Here is a tiny trained network, its code and every weight. The questions are about switching its units off for an input and a class, where a switched-off unit gives its printed mean instead of its output.

import numpy as np


def w(rows, s, z=0):
    codes = np.array(rows[::2]) - 128.0
    scale = np.full(codes.shape[1], s)
    scale[-1] = z or s
    return codes * scale


def f(y):
    return np.maximum(y, 0)


def log_softmax(a):
    a = a - a.max(-1, keepdims=True)
    return a - np.log(np.exp(a).sum(-1, keepdims=True))


def net(x, mask):
    res = np.array(x, float).reshape(1, 7) / 4 @ E
    y = f(res @ A[0][:, :-1].T + A[0][:, -1])
    res = res + np.where(mask, y, B[0][:, -1]) @ B[0][:, :-1]
    return log_softmax(res[-1] @ U[:, :-1].T + U[:, -1])


A, B = {}, {}
E = w([
[189,76,162],'x0',
[108,169,60],'x1',
[28,179,155],'x2',
[97,27,3],'x3',
[119,52,182],'x4',
[20,45,160],'x5',
[205,85,159],'x6',
],0.0052)
A[0] = w([
[95,122,187,69],'neuron 0',
[124,125,135,42],'neuron 1',
[135,131,112,98],'neuron 2',
[205,139,133,92],'neuron 3',
[110,168,19,181],'neuron 4',
[115,125,151,110],'neuron 5',
[109,125,177,33],'neuron 6',
[120,58,128,43],'neuron 7',
[167,126,172,152],'neuron 8',
[133,134,127,15],'neuron 9',
[150,127,72,2],'neuron 10',
[112,44,70,37],'neuron 11',
[125,123,125,20],'neuron 12',
[115,118,179,86],'neuron 13',
[130,213,75,187],'neuron 14',
[133,113,130,55],'neuron 15',
[120,125,135,74],'neuron 16',
[174,137,147,80],'neuron 17',
[219,140,110,140],'neuron 18',
[122,22,144,68],'neuron 19',
[125,195,136,238],'neuron 20',
[64,101,182,138],'neuron 21',
[139,124,185,123],'neuron 22',
[204,137,162,15],'neuron 23',
[130,91,101,91],'neuron 24',
[134,146,251,142],'neuron 25',
],0.012,0.003)
B[0] = w([
[57,102,107,174],'neuron 0',
[126,147,113,128],'neuron 1',
[153,120,128,137],'neuron 2',
[191,186,174,197],'neuron 3',
[135,8,237,255],'neuron 4',
[100,121,121,147],'neuron 5',
[79,118,105,152],'neuron 6',
[167,136,51,168],'neuron 7',
[141,210,135,190],'neuron 8',
[171,100,137,128],'neuron 9',
[201,108,101,153],'neuron 10',
[163,3,79,202],'neuron 11',
[144,100,130,128],'neuron 12',
[84,138,98,163],'neuron 13',
[84,77,246,245],'neuron 14',
[158,125,125,130],'neuron 15',
[129,136,124,129],'neuron 16',
[150,164,172,166],'neuron 17',
[232,187,175,225],'neuron 18',
[181,147,6,202],'neuron 19',
[52,107,215,235],'neuron 20',
[19,48,89,217],'neuron 21',
[90,170,110,176],'neuron 22',
[172,215,151,182],'neuron 23',
[163,96,114,161],'neuron 24',
[3,213,119,241],'neuron 25',
],0.021,0.0054)
U = w([
[123,73,139,255],'0',
[245,112,120,157],'1',
[72,157,58,39],'2',
[223,49,1,118],'3',
[163,45,167,133],'4',
[252,244,149,94],'5',
],0.0047,0.0048)

Each question gives the input, the list of numbers given to net, and the class t.
The units are the neurons (one row each of A and B). Each row of codes is followed by its name. A weight is (code - 128) times the scale printed after its matrix; where a second scale follows, it is the last column's (A, B and U).
mask holds one flag per neuron, in row order. A switched-off neuron (its flag False) gives its mean, the last column of its row in B, instead of its output. The means were averaged over made-up inputs and are rounded, as every weight is.
A unit's drop is (log p(t) with every unit on - log p(t) with that unit switched off) / (log p(t) with every unit on - log p(t) with every unit switched off).
The circuit of an input: a set's keep is (log p(t) with only the set's units on - log p(t) with every unit switched off) / (log p(t) with every unit on - log p(t) with every unit switched off). Starting from the 12 units with the biggest drops (on a tie, the unit counted first), units are removed one at a time, each time the one whose removal leaves the highest keep (on an exact tie, the one counted first), for as long as the keep stays at least 0.8.
circuit, biggest first: the units of the circuit, biggest drop first
unit that matters most: the unit with the biggest drop
top k neurons: the k neurons with the biggest drops, biggest first
drop when u is switched off: that unit's drop, to one decimal
input [-6,4,6,-6,2,1,7], class 2: circuit, biggest first -> [neuron 25; neuron 4]
input [0,-7,-3,-1,0,4,-8], class 2: unit that matters most -> neuron 4
input [-8,-2,-7,4,0,1,-8], class 4: circuit, biggest first -> [neuron 4; neuron 25]
input [-1,5,-7,5,7,-7,3], class 5: top 3 neurons -> [neuron 18; neuron 3; neuron 21]
input [-2,6,5,2,-1,-4,-4], class 4: circuit, biggest first -> [neuron 4; neuron 14]
input [4,7,-5,-3,-6,-5,-7], class 4: circuit, biggest first -> [neuron 4; neuron 14]
input [3,-1,-3,8,-7,-5,-6], class 4: top 2 neurons -> [neuron 4; neuron 14]
input [-8,8,-1,2,-7,1,1], class 4: drop when neuron 4 is switched off -> 0.3
input [-5,7,-3,2,-2,0,1], class 4: drop when neuron 4 is switched off -> 0.3
input [-2,-1,-6,5,4,0,8], class 3: drop when neuron 19 is switched off -> 0.1
input [0,2,-7,-7,-1,-5,-3], class 5: drop when neuron 23 is switched off -> 0.0
